Here is a tiny trained network, its code and every weight. The questions are about switching its units off for an input and a target symbol, where a switched-off unit gives its printed mean instead of its output.

import numpy as np


def w(rows, s, z=0):
    codes = np.array(rows[::2]) - 128.0
    scale = np.full(codes.shape[1], s)
    scale[-1] = z or s
    return codes * scale


def norm(h):
    return h / np.sqrt((h * h).mean(-1, keepdims=True) + 1e-5)


def softmax(a):
    e = np.exp(a - a.max(-1, keepdims=True))
    return e / e.sum(-1, keepdims=True)


def log_softmax(a):
    a = a - a.max(-1, keepdims=True)
    return a - np.log(np.exp(a).sum(-1, keepdims=True))


def net(x, mask):
    ids = ['αγηθλφ'.index(c) for c in x.split()]
    T = len(ids)
    res = E[ids] + P[:T]
    u = 0
    for l in range(2):
        r = norm(res)
        for j in range(3):
            rows = slice(2 * j, 2 * j + 2)
            q, k, v = (r @ M[l][rows].T for M in (Q, K, V))
            z = softmax(np.where(np.tri(T) > 0, q @ k.T / 2**0.5, -1e9)) @ v
            o = O[l][rows]
            res = res + np.where(mask[u + j], z, o[:, -1]) @ o[:, :-1]
        u += 3
    return log_softmax(norm(res)[-1] @ U[:, :-1].T + U[:, -1])


Q, K, V, O = {}, {}, {}, {}
E = w([
[182,177,197,134],'α',
[171,138,251,144],'γ',
[192,118,156,35],'η',
[95,111,111,145],'θ',
[132,57,107,118],'λ',
[124,55,155,128],'φ',
],0.0015)
P = w([
[5,244,90,27],'0',
[155,115,70,35],'1',
[50,135,99,134],'2',
[122,123,109,83],'3',
[132,116,93,121],'4',
[131,103,100,148],'5',
[150,93,101,164],'6',
[159,90,94,187],'7',
[157,90,78,191],'8',
[151,93,64,196],'9',
[154,95,48,195],'10',
[147,97,40,195],'11',
],0.0011)
Q[0] = w([
[124,113,121,84],'L0H0',
[138,145,132,90],'L0H0',
[78,49,87,114],'L0H1',
[160,228,168,120],'L0H1',
[99,63,155,242],'L0H2',
[149,132,100,2],'L0H2',
],0.0067)
K[0] = w([
[100,163,128,121],'L0H0',
[85,150,155,98],'L0H0',
[34,36,65,116],'L0H1',
[209,178,215,130],'L0H1',
[253,119,101,227],'L0H2',
[2,207,181,48],'L0H2',
],0.0054)
V[0] = w([
[36,128,117,197],'L0H0',
[154,88,69,138],'L0H0',
[76,117,76,119],'L0H1',
[144,202,199,99],'L0H1',
[223,212,2,111],'L0H2',
[37,106,22,92],'L0H2',
],0.0031)
O[0] = w([
[169,88,63,149,96],'L0H0',
[99,106,120,168,97],'L0H0',
[132,149,167,109,253],'L0H1',
[93,95,112,129,47],'L0H1',
[161,166,254,155,82],'L0H2',
[86,87,159,157,252],'L0H2',
],0.0047,0.00051)
Q[1] = w([
[83,149,130,191],'L1H0',
[97,105,133,81],'L1H0',
[180,121,65,152],'L1H1',
[38,188,169,47],'L1H1',
[2,150,169,52],'L1H2',
[215,47,157,150],'L1H2',
],0.0055)
K[1] = w([
[160,31,111,144],'L1H0',
[21,167,147,134],'L1H0',
[176,203,60,229],'L1H1',
[43,130,169,1],'L1H1',
[16,64,181,11],'L1H2',
[117,199,92,252],'L1H2',
],0.0047)
V[1] = w([
[55,143,129,169],'L1H0',
[3,226,101,151],'L1H0',
[93,243,114,252],'L1H1',
[128,77,42,137],'L1H1',
[146,19,172,133],'L1H2',
[244,43,120,130],'L1H2',
],0.0023)
O[1] = w([
[185,121,134,175,210],'L1H0',
[252,140,94,143,180],'L1H0',
[200,77,99,70,3],'L1H1',
[157,143,189,128,121],'L1H1',
[125,209,94,33,240],'L1H2',
[55,150,153,96,95],'L1H2',
],0.0029,0.00049)
U = w([
[233,225,190,83,143],'α',
[146,177,2,41,95],'γ',
[83,156,229,119,130],'η',
[200,20,136,210,253],'θ',
[58,118,181,161,1],'λ',
[37,98,41,112,35],'φ',
],0.0079,0.0035)

Each question gives the input, a string of symbols that net reads in full, and the target symbol t.
The units are the heads (2 rows each of Q, K, V and O). Each row of codes is followed by its name. A weight is (code - 128) times the scale printed after its matrix; where a second scale follows, it is the last column's (O and U).
mask holds one flag per head, layer by layer. A switched-off head (its flag False) gives its mean, the last column of its rows in O, instead of its output. The means were averaged over made-up inputs and are rounded, as every weight is.
A unit's drop is (log p(t) with every unit on - log p(t) with that unit switched off) / (log p(t) with every unit on - log p(t) with every unit switched off).
The circuit of an input: a set's keep is (log p(t) with only the set's units on - log p(t) with every unit switched off) / (log p(t) with every unit on - log p(t) with every unit switched off). Starting from all 6 units, units are removed one at a time, each time the one whose removal leaves the highest keep (on an exact tie, the one counted first), for as long as the keep stays at least 0.8.
units of the circuit, in order: the units of the circuit, biggest drop first
which heads matter: for each layer, one digit per head in row order, 1 if its drop is at least 0.15 and else 0, layers parted by /
input α θ γ γ θ η λ θ, target λ: which heads matter	010 / 100
input θ φ γ, target φ: which heads matter	011 / 000
input θ γ θ γ λ, target γ: which heads matter	111 / 000
input η θ α θ γ θ θ θ γ θ, target γ: which heads matter	011 / 001
input θ φ η θ γ θ α γ θ γ φ, target γ: units of the circuit, in order	(L0H2)
input λ λ θ θ γ η θ γ θ η φ, target η: which heads matter	010 / 101
input α γ θ θ η, target θ: which heads matter	011 / 001
input α θ α α θ γ η θ λ φ α, target φ: units of the circuit, in order	(L0H1; L1H0)
input θ θ α, target θ: units of the circuit, in order	(L0H1; L1H0)
input α θ θ α λ, target α: which heads matter	011 / 001
input θ θ η φ φ, target φ: units of the circuit, in order	(L0H2; L1H2)
input α α θ θ θ η, target θ: units of the circuit, in order	(L1H2; L0H1)
input λ α θ α, target θ: units of the circuit, in order	(L0H1; L1H2)
input λ γ α γ θ α φ, target α: units of the circuit, in order	(L0H1; L0H2)
input θ α η η γ γ γ θ η, target η: which heads matter	001 / 010
input φ γ η θ η, target φ: units of the circuit, in order	(L0H2)
input α α α γ θ λ α α θ η θ, target η: units of the circuit, in order	(L0H1; L1H0; L1H2)
input γ γ α λ α α θ φ φ φ λ, target φ: units of the circuit, in order	(L1H0; L1H2)
input α α θ θ γ, target θ: which heads matter	010 / 001
input η θ θ η η φ, target η: which heads matter	011 / 000
